Below are the code and all the weights of a small trained network. Each question names an input and a class and asks about switching units off, where a switched-off unit gives its printed mean instead of its output.

import numpy as np


def w(rows, s, z=0):
    codes = np.array(rows[::2]) - 128.0
    scale = np.full(codes.shape[1], s)
    scale[-1] = z or s
    return codes * scale


def f(y):
    return np.maximum(y, 0)


def log_softmax(a):
    a = a - a.max(-1, keepdims=True)
    return a - np.log(np.exp(a).sum(-1, keepdims=True))


def net(x, mask):
    res = np.array(x, float).reshape(1, 4) / 4 @ E
    y = f(res @ A[0][:, :-1].T + A[0][:, -1])
    res = res + np.where(mask, y, B[0][:, -1]) @ B[0][:, :-1]
    return log_softmax(res[-1] @ U[:, :-1].T + U[:, -1])


A, B = {}, {}
E = w([
[123,172,200,248,1],'x0',
[33,199,207,68,170],'x1',
[133,118,142,122,126],'x2',
[22,33,101,176,117],'x3',
],0.0085)
A[0] = w([
[182,110,112,187,69,143],'neuron 1',
[173,200,166,81,127,199],'neuron 2',
[78,129,125,28,234,181],'neuron 3',
[122,175,181,200,36,172],'neuron 4',
[119,160,188,213,58,166],'neuron 5',
[66,176,183,143,147,129],'neuron 6',
[91,175,116,78,203,150],'neuron 7',
[149,220,174,147,138,156],'neuron 8',
[115,80,152,160,51,173],'neuron 9',
[160,124,46,63,168,253],'neuron 10',
[64,38,148,149,130,173],'neuron 11',
[236,163,127,111,99,237],'neuron 12',
[197,127,115,155,149,166],'neuron 13',
[240,198,100,128,80,240],'neuron 14',
[157,84,72,111,184,228],'neuron 15',
[19,129,160,91,173,184],'neuron 16',
[200,115,104,194,124,200],'neuron 17',
[100,3,54,160,114,211],'neuron 18',
[135,227,196,104,164,172],'neuron 19',
[28,164,173,158,83,148],'neuron 20',
],0.011,0.0058)
B[0] = w([
[152,114,106,217,217,188],'neuron 1',
[232,176,227,101,88,209],'neuron 2',
[122,80,220,187,62,254],'neuron 3',
[123,254,113,124,222,220],'neuron 4',
[111,216,91,134,202,214],'neuron 5',
[74,191,154,42,84,174],'neuron 6',
[144,114,227,173,80,205],'neuron 7',
[165,182,168,93,145,190],'neuron 8',
[98,179,43,173,178,183],'neuron 9',
[180,52,150,83,78,239],'neuron 10',
[63,150,68,161,79,186],'neuron 11',
[223,75,195,116,230,218],'neuron 12',
[151,75,119,99,185,172],'neuron 13',
[209,67,189,99,217,228],'neuron 14',
[191,3,67,59,64,217],'neuron 15',
[28,119,199,180,45,206],'neuron 16',
[172,93,100,171,215,194],'neuron 17',
[125,61,22,184,78,224],'neuron 18',
[183,189,229,99,73,213],'neuron 19',
[53,203,109,105,126,189],'neuron 20',
],0.0074,0.014)
U = w([
[160,55,127,36,168,219],'0',
[158,147,147,180,231,214],'1',
[165,142,197,147,74,219],'2',
[135,237,154,55,142,90],'3',
[130,75,20,146,63,194],'4',
[98,159,31,236,174,87],'5',
[6,79,174,191,95,19],'6',
[1,218,109,140,124,1],'7',
],0.0087,0.001)

Each question gives the input, the list of numbers given to net, and the class t.
The units are the neurons (one row each of A and B). Each row of codes is followed by its name. A weight is (code - 128) times the scale printed after its matrix; where a second scale follows, it is the last column's (A, B and U).
mask holds one flag per neuron, in row order. A switched-off neuron (its flag False) gives its mean, the last column of its row in B, instead of its output. The means were averaged over made-up inputs and are rounded, as every weight is.
A unit's drop is (log p(t) with every unit on - log p(t) with that unit switched off) / (log p(t) with every unit on - log p(t) with every unit switched off).
most important unit: the unit with the biggest drop
k most important neurons: the k neurons with the biggest drops, biggest first
drop when u is switched off: that unit's drop, to one decimal
input [-3,2,-8,6], class 6: most important unit => neuron 16
input [-8,-1,-6,6], class 4: 2 most important neurons => neuron 15; neuron 18
input [1,-1,5,-4], class 1: 2 most important neurons => neuron 15; neuron 10
input [-5,1,-2,2], class 6: 2 most important neurons => neuron 3; neuron 16
input [-6,-5,2,1], class 4: 2 most important neurons => neuron 18; neuron 14
input [0,0,-2,-8], class 0: 2 most important neurons => neuron 14; neuron 12
input [5,0,-8,-7], class 1: 2 most important neurons => neuron 14; neuron 12
input [1,-3,5,-6], class 1: drop when neuron 10 is switched off => 0.1
input [-2,-1,-5,7], class 4: drop when neuron 18 is switched off => 0.1
input [5,1,-6,-7], class 3: drop when neuron 19 is switched off => 0.3
